Below is a small trained network, with its code and all its weights. Each question gives an input and a class and asks what happens when units are switched off, that is, made to give their printed mean instead of their output.

import numpy as np


def w(rows, s, z=0):
    codes = np.array(rows[::2]) - 128.0
    scale = np.full(codes.shape[1], s)
    scale[-1] = z or s
    return codes * scale


def f(y):
    return y / 2 * (1 + np.tanh(0.7978845608 * (y + 0.044715 * y**3)))


def log_softmax(a):
    a = a - a.max(-1, keepdims=True)
    return a - np.log(np.exp(a).sum(-1, keepdims=True))


def net(x, mask):
    res = np.array(x, float).reshape(1, 8) / 4 @ E
    y = f(res @ A[0][:, :-1].T + A[0][:, -1])
    res = res + np.where(mask, y, B[0][:, -1]) @ B[0][:, :-1]
    return log_softmax(res[-1] @ U[:, :-1].T + U[:, -1])


A, B = {}, {}
E = w([
[105,146,254,120,155,134],'x0',
[93,251,56,127,89,99],'x1',
[189,122,117,61,98,169],'x2',
[117,104,210,144,131,110],'x3',
[216,163,130,89,61,130],'x4',
[80,128,108,99,140,138],'x5',
[125,106,93,34,209,28],'x6',
[217,141,101,9,79,126],'x7',
],0.0073)
A[0] = w([
[162,98,111,158,212,226,85],'n0',
[45,98,103,172,122,78,166],'n1',
[118,98,68,84,83,25,217],'n2',
[166,208,166,181,42,172,230],'n3',
[174,49,181,103,51,225,255],'n4',
[129,233,162,173,83,138,142],'n5',
[56,141,34,224,235,81,207],'n6',
[231,79,115,156,87,127,165],'n7',
[115,29,232,117,130,174,189],'n8',
[142,241,65,7,254,59,232],'n9',
],0.008,0.0035)
B[0] = w([
[88,128,174,161,71,122,147],'n0',
[163,163,188,210,148,187,172],'n1',
[167,98,163,56,95,189,202],'n2',
[2,173,68,166,24,70,225],'n3',
[139,69,138,153,73,84,237],'n4',
[108,196,115,150,107,115,184],'n5',
[219,200,204,144,163,177,221],'n6',
[138,69,52,139,136,142,186],'n7',
[17,78,146,115,227,40,218],'n8',
[167,141,141,52,118,145,255],'n9',
],0.0083,0.009)
U = w([
[70,68,171,140,168,72,254],'0',
[192,181,138,192,148,205,75],'1',
[95,188,72,182,84,108,132],'2',
[170,86,83,145,126,78,88],'3',
[172,139,117,2,103,125,151],'4',
],0.012,0.0006)

Each question gives the input, the list of numbers given to net, and the class t.
The units are the neurons (one row each of A and B). Each row of codes is followed by its name. A weight is (code - 128) times the scale printed after its matrix; where a second scale follows, it is the last column's (A, B and U).
mask holds one flag per neuron, in row order. A switched-off neuron (its flag False) gives its mean, the last column of its row in B, instead of its output. The means were averaged over made-up inputs and are rounded, as every weight is.
A unit's drop is (log p(t) with every unit on - log p(t) with that unit switched off) / (log p(t) with every unit on - log p(t) with every unit switched off).
The circuit of an input: a set's keep is (log p(t) with only the set's units on - log p(t) with every unit switched off) / (log p(t) with every unit on - log p(t) with every unit switched off). Starting from all 10 units, units are removed one at a time, each time the one whose removal leaves the highest keep (on an exact tie, the one counted first), for as long as the keep stays at least 0.8.
circuit, biggest first: the units of the circuit, biggest drop first
k most important neurons: the k neurons with the biggest drops, biggest first
drop of u: that unit's drop, to one decimal
input [-6,5,4,-2,-4,5,0,-1], class 1: circuit, biggest first -> [n6, n3]
input [4,-2,-7,-4,-3,-6,-6,-6], class 1: circuit, biggest first -> [n6]
input [-4,0,2,4,8,2,3,-8], class 1: 4 most important neurons -> [n8, n3, n4, n9]
input [3,-3,1,4,8,-4,2,5], class 3: circuit, biggest first -> [n4, n7, n9]
input [-4,7,-5,-6,-1,2,7,-4], class 1: 2 most important neurons -> [n6, n1]
input [-6,-8,-5,-4,-7,-2,-2,1], class 1: 3 most important neurons -> [n6, n1, n3]
input [-2,7,1,7,4,2,7,-7], class 1: 2 most important neurons -> [n6, n1]
input [6,4,7,7,5,8,-2,-7], class 2: 3 most important neurons -> [n3, n5, n2]
input [5,7,-1,4,-2,-8,4,0], class 4: 2 most important neurons -> [n9, n3]
input [3,-1,-2,5,8,-3,-5,-8], class 2: 2 most important neurons -> [n3, n5]
input [-5,-8,3,-5,5,-1,-8,7], class 3: 2 most important neurons -> [n4, n7]
input [5,-6,5,-2,3,-8,-8,8], class 3: 2 most important neurons -> [n7, n4]
input [-2,8,0,0,-1,8,7,-6], class 1: 2 most important neurons -> [n6, n1]
input [-1,-5,0,-4,2,-5,-6,-4], class 2: 2 most important neurons -> [n3, n2]
input [-4,-1,1,-4,-3,-2,-8,7], class 2: drop of n3 -> 0.3
input [-6,3,4,5,6,6,6,-7], class 4: drop of n9 -> 0.1
input [2,-7,2,2,7,2,-6,2], class 0: drop of n8 -> 0.4
